Here is a tiny trained network, its code and every weight. The questions are about switching its units off for an input and a target symbol, where a switched-off unit gives its printed mean instead of its output.

import numpy as np


def w(rows, s, z=0):
    codes = np.array(rows[::2]) - 128.0
    scale = np.full(codes.shape[1], s)
    scale[-1] = z or s
    return codes * scale


def f(y):
    return np.maximum(y, 0)


def softmax(a):
    e = np.exp(a - a.max(-1, keepdims=True))
    return e / e.sum(-1, keepdims=True)


def log_softmax(a):
    a = a - a.max(-1, keepdims=True)
    return a - np.log(np.exp(a).sum(-1, keepdims=True))


def net(x, mask):
    ids = ['αβγδεζηλμξπστφψω'.index(c) for c in x.split()]
    T = len(ids)
    res = E[ids] + P[:T]
    u = 0
    for l in range(3):
        q, k, v = (res @ M[l].T for M in (Q, K, V))
        z = softmax(np.where(np.tri(T) > 0, q @ k.T / 2**0.5, -1e9)) @ v
        res = res + np.where(mask[u], z, O[l][:, -1]) @ O[l][:, :-1]
        u += 1
        y = f(res @ A[l][:, :-1].T + A[l][:, -1])
        res = res + np.where(mask[u : u + 4], y, B[l][:, -1]) @ B[l][:, :-1]
        u += 4
    return log_softmax(res[-1] @ U[:, :-1].T + U[:, -1])


Q, K, V, O, A, B = {}, {}, {}, {}, {}, {}
E = w([
[99,223,154,129,129,189,171,116],'α',
[126,239,139,119,128,180,116,119],'β',
[118,74,75,185,47,214,92,118],'γ',
[78,226,190,79,144,150,139,79],'δ',
[65,185,157,98,156,176,178,105],'ε',
[101,45,149,156,101,191,253,101],'ζ',
[79,154,127,156,119,174,218,136],'η',
[154,125,49,53,199,197,107,99],'λ',
[193,254,62,81,199,109,122,92],'μ',
[181,65,139,111,117,174,156,68],'ξ',
[71,126,76,79,216,145,177,141],'π',
[190,163,40,125,177,136,185,132],'σ',
[137,98,203,172,111,157,64,219],'τ',
[150,164,212,112,159,54,171,120],'φ',
[188,189,171,186,144,117,230,141],'ψ',
[176,137,64,196,159,135,223,225],'ω',
],0.018)
P = w([
[122,164,110,2,49,144,139,154],'0',
[135,156,114,25,70,154,138,151],'1',
[136,151,116,47,93,165,142,151],'2',
[132,155,118,79,115,168,139,140],'3',
[132,143,124,96,131,166,140,141],'4',
[133,137,130,113,146,167,140,138],'5',
[138,133,137,130,159,166,142,133],'6',
[143,125,150,150,169,160,146,126],'7',
[139,121,155,162,179,159,149,122],'8',
[144,121,165,176,192,165,150,111],'9',
],0.016)
Q[0] = w([
[172,162,185,90,159,254,205,74],'L0H1',
[64,138,102,208,139,174,90,78],'L0H1',
],0.0091)
K[0] = w([
[195,93,169,193,255,97,98,137],'L0H1',
[113,144,134,151,185,181,135,46],'L0H1',
],0.0096)
V[0] = w([
[111,128,194,142,119,222,186,106],'L0H1',
[147,95,82,91,143,254,120,9],'L0H1',
],0.0091)
O[0] = w([
[135,68,188,24,106,31,113,251,253],'L0H1',
[105,197,91,137,91,61,126,79,190],'L0H1',
],0.013,0.0055)
A[0] = w([
[143,62,170,106,99,162,145,81,254],'L0N1',
[67,94,82,148,125,183,63,193,216],'L0N2',
[185,176,140,156,126,59,161,72,91],'L0N3',
[97,189,194,229,24,175,253,232,57],'L0N4',
],0.0068,0.0036)
B[0] = w([
[100,192,33,111,128,142,162,168,188],'L0N1',
[146,164,160,107,1,212,198,84,180],'L0N2',
[94,108,139,160,177,48,90,173,172],'L0N3',
[70,226,146,143,116,130,36,177,254],'L0N4',
],0.0086,0.0075)
Q[1] = w([
[121,2,180,218,128,133,78,39],'L1H1',
[218,99,182,86,115,199,104,181],'L1H1',
],0.0073)
K[1] = w([
[135,235,81,2,107,163,133,100],'L1H1',
[78,175,213,115,195,134,188,183],'L1H1',
],0.0065)
V[1] = w([
[27,121,103,110,127,159,10,131],'L1H1',
[83,100,85,141,133,111,139,159],'L1H1',
],0.013)
O[1] = w([
[119,85,114,149,157,129,17,164,2],'L1H1',
[12,166,107,147,30,52,146,189,186],'L1H1',
],0.011,0.00097)
A[1] = w([
[65,47,223,142,235,80,160,70,154],'L1N1',
[81,68,41,79,211,115,146,170,156],'L1N2',
[232,138,74,123,229,111,155,114,255],'L1N3',
[129,253,190,92,96,174,200,137,17],'L1N4',
],0.005,0.0038)
B[1] = w([
[131,171,58,198,114,213,169,133,138],'L1N1',
[59,200,128,87,152,254,181,205,161],'L1N2',
[11,150,180,170,44,220,102,168,175],'L1N3',
[219,39,100,132,116,98,136,73,246],'L1N4',
],0.007,0.011)
Q[2] = w([
[190,2,67,177,209,145,137,151],'L2H1',
[133,244,181,115,51,223,227,133],'L2H1',
],0.0066)
K[2] = w([
[164,184,121,49,2,183,50,75],'L2H1',
[148,111,126,209,194,106,162,171],'L2H1',
],0.0074)
V[2] = w([
[130,150,250,71,215,90,79,50],'L2H1',
[3,38,85,59,144,188,208,74],'L2H1',
],0.0072)
O[2] = w([
[148,229,174,126,44,114,46,115,11],'L2H1',
[17,136,157,33,161,169,140,5,101],'L2H1',
],0.011,0.012)
A[2] = w([
[102,63,180,48,81,81,100,158,77],'L2N1',
[210,125,190,172,64,164,60,158,179],'L2N2',
[241,145,146,89,136,95,127,3,129],'L2N3',
[125,36,109,156,216,184,188,159,255],'L2N4',
],0.0053,0.0015)
B[2] = w([
[136,103,221,122,91,215,138,117,165],'L2N1',
[93,164,2,84,250,199,154,77,187],'L2N2',
[41,125,118,203,147,111,130,91,141],'L2N3',
[204,119,178,162,114,72,21,76,248],'L2N4',
],0.0078,0.016)
U = w([
[131,150,92,86,126,106,63,149,36],'α',
[181,154,64,74,146,85,54,79,39],'β',
[123,75,38,113,33,145,61,107,73],'γ',
[190,177,142,89,115,87,49,68,126],'δ',
[152,145,151,73,88,96,78,121,108],'ε',
[79,72,130,135,117,96,119,148,179],'ζ',
[64,127,135,154,115,130,102,190,41],'η',
[89,123,66,133,140,40,28,116,187],'λ',
[85,159,99,255,128,171,64,90,254],'μ',
[163,152,80,68,49,25,115,106,135],'ξ',
[58,146,109,109,172,118,125,122,66],'π',
[115,128,20,156,141,77,196,68,159],'σ',
[105,109,146,179,165,228,61,124,135],'τ',
[165,143,179,178,60,217,180,77,240],'φ',
[156,160,72,116,101,152,197,172,108],'ψ',
[174,51,76,153,188,103,100,110,84],'ω',
],0.0072,0.0062)

Each question gives the input, a string of symbols that net reads in full, and the target symbol t.
The units are the heads (2 rows each of Q, K, V and O) and the neurons (one row each of A and B). Each row of codes is followed by its name. A weight is (code - 128) times the scale printed after its matrix; where a second scale follows, it is the last column's (O, A, B and U).
mask holds one flag per unit, layer by layer, with each layer's heads first. A switched-off unit (its flag False) gives its mean, the last column of its rows in O or B, instead of its output. The means were averaged over made-up inputs and are rounded, as every weight is.
A unit's drop is (log p(t) with every unit on - log p(t) with that unit switched off) / (log p(t) with every unit on - log p(t) with every unit switched off).
The circuit of an input: a set's keep is (log p(t) with only the set's units on - log p(t) with every unit switched off) / (log p(t) with every unit on - log p(t) with every unit switched off). Starting from the 12 units with the biggest drops (on a tie, the unit counted first), units are removed one at a time, each time the one whose removal leaves the highest keep (on an exact tie, the one counted first), for as long as the keep stays at least 0.8.
units of the circuit, in order: the units of the circuit, biggest drop first
unit that matters most: the unit with the biggest drop
k most important neurons of layer l: the k neurons of layer l with the biggest drops, biggest first
input τ ψ ω α δ δ φ α ξ, target φ: unit that matters most : L0N1
input η γ α α ξ δ μ μ, target μ: units of the circuit, in order : (L0H1, L1N3)
input λ σ σ β τ λ μ τ ξ, target τ: units of the circuit, in order : (L1H1, L1N4)
input ω π α, target ω: units of the circuit, in order : (L2H1, L2N4)
input π α μ ζ, target μ: units of the circuit, in order : (L0H1, L0N4)
input π ε σ, target σ: units of the circuit, in order : (L0H1, L2H1)
input φ ζ π π ζ τ α, target τ: units of the circuit, in order : (L1H1, L0H1)
input ε π δ ω ω η, target ω: units of the circuit, in order : (L2H1, L2N4)
input σ π τ ζ ζ σ α ψ σ μ, target ψ: units of the circuit, in order : (L2H1, L2N4, L1H1)
input γ β π λ, target λ: 2 most important neurons of layer 2 : (L2N2, L2N1)
input μ σ δ ζ α σ σ, target σ: units of the circuit, in order : (L1H1, L0H1)
input ω ζ ξ α ε ψ λ μ ψ α, target ψ: 2 most important neurons of layer 2 : (L2N4, L2N2)
input φ φ β σ δ ω, target ω: units of the circuit, in order : (L2H1, L2N4, L0H1, L1H1)
input τ α ξ, target τ: unit that matters most : L1H1
input ζ δ π η σ ε δ ω, target ω: units of the circuit, in order : (L2H1, L2N4, L0N4)
input π α π π σ ε λ ε π, target π: units of the circuit, in order : (L2H1, L1N2)
input σ σ α η, target σ: 2 most important neurons of layer 2 : (L2N1, L2N4)
input σ π α ξ η, target ξ: 2 most important neurons of layer 0 : (L0N4, L0N3)
input π φ ε ψ φ, target ψ: 2 most important neurons of layer 1 : (L1N3, L1N2)
input α η σ ω β, target ω: unit that matters most : L2H1
input α λ τ ξ π μ, target π: 2 most important neurons of layer 1 : (L1N3, L1N2)
input σ ζ μ, target σ: 2 most important neurons of layer 0 : (L0N1, L0N4)
input φ π δ δ β ψ ε δ, target ψ: 2 most important neurons of layer 0 : (L0N4, L0N2)
input γ π σ ζ α ξ ζ, target ζ: 2 most important neurons of layer 2 : (L2N1, L2N4)
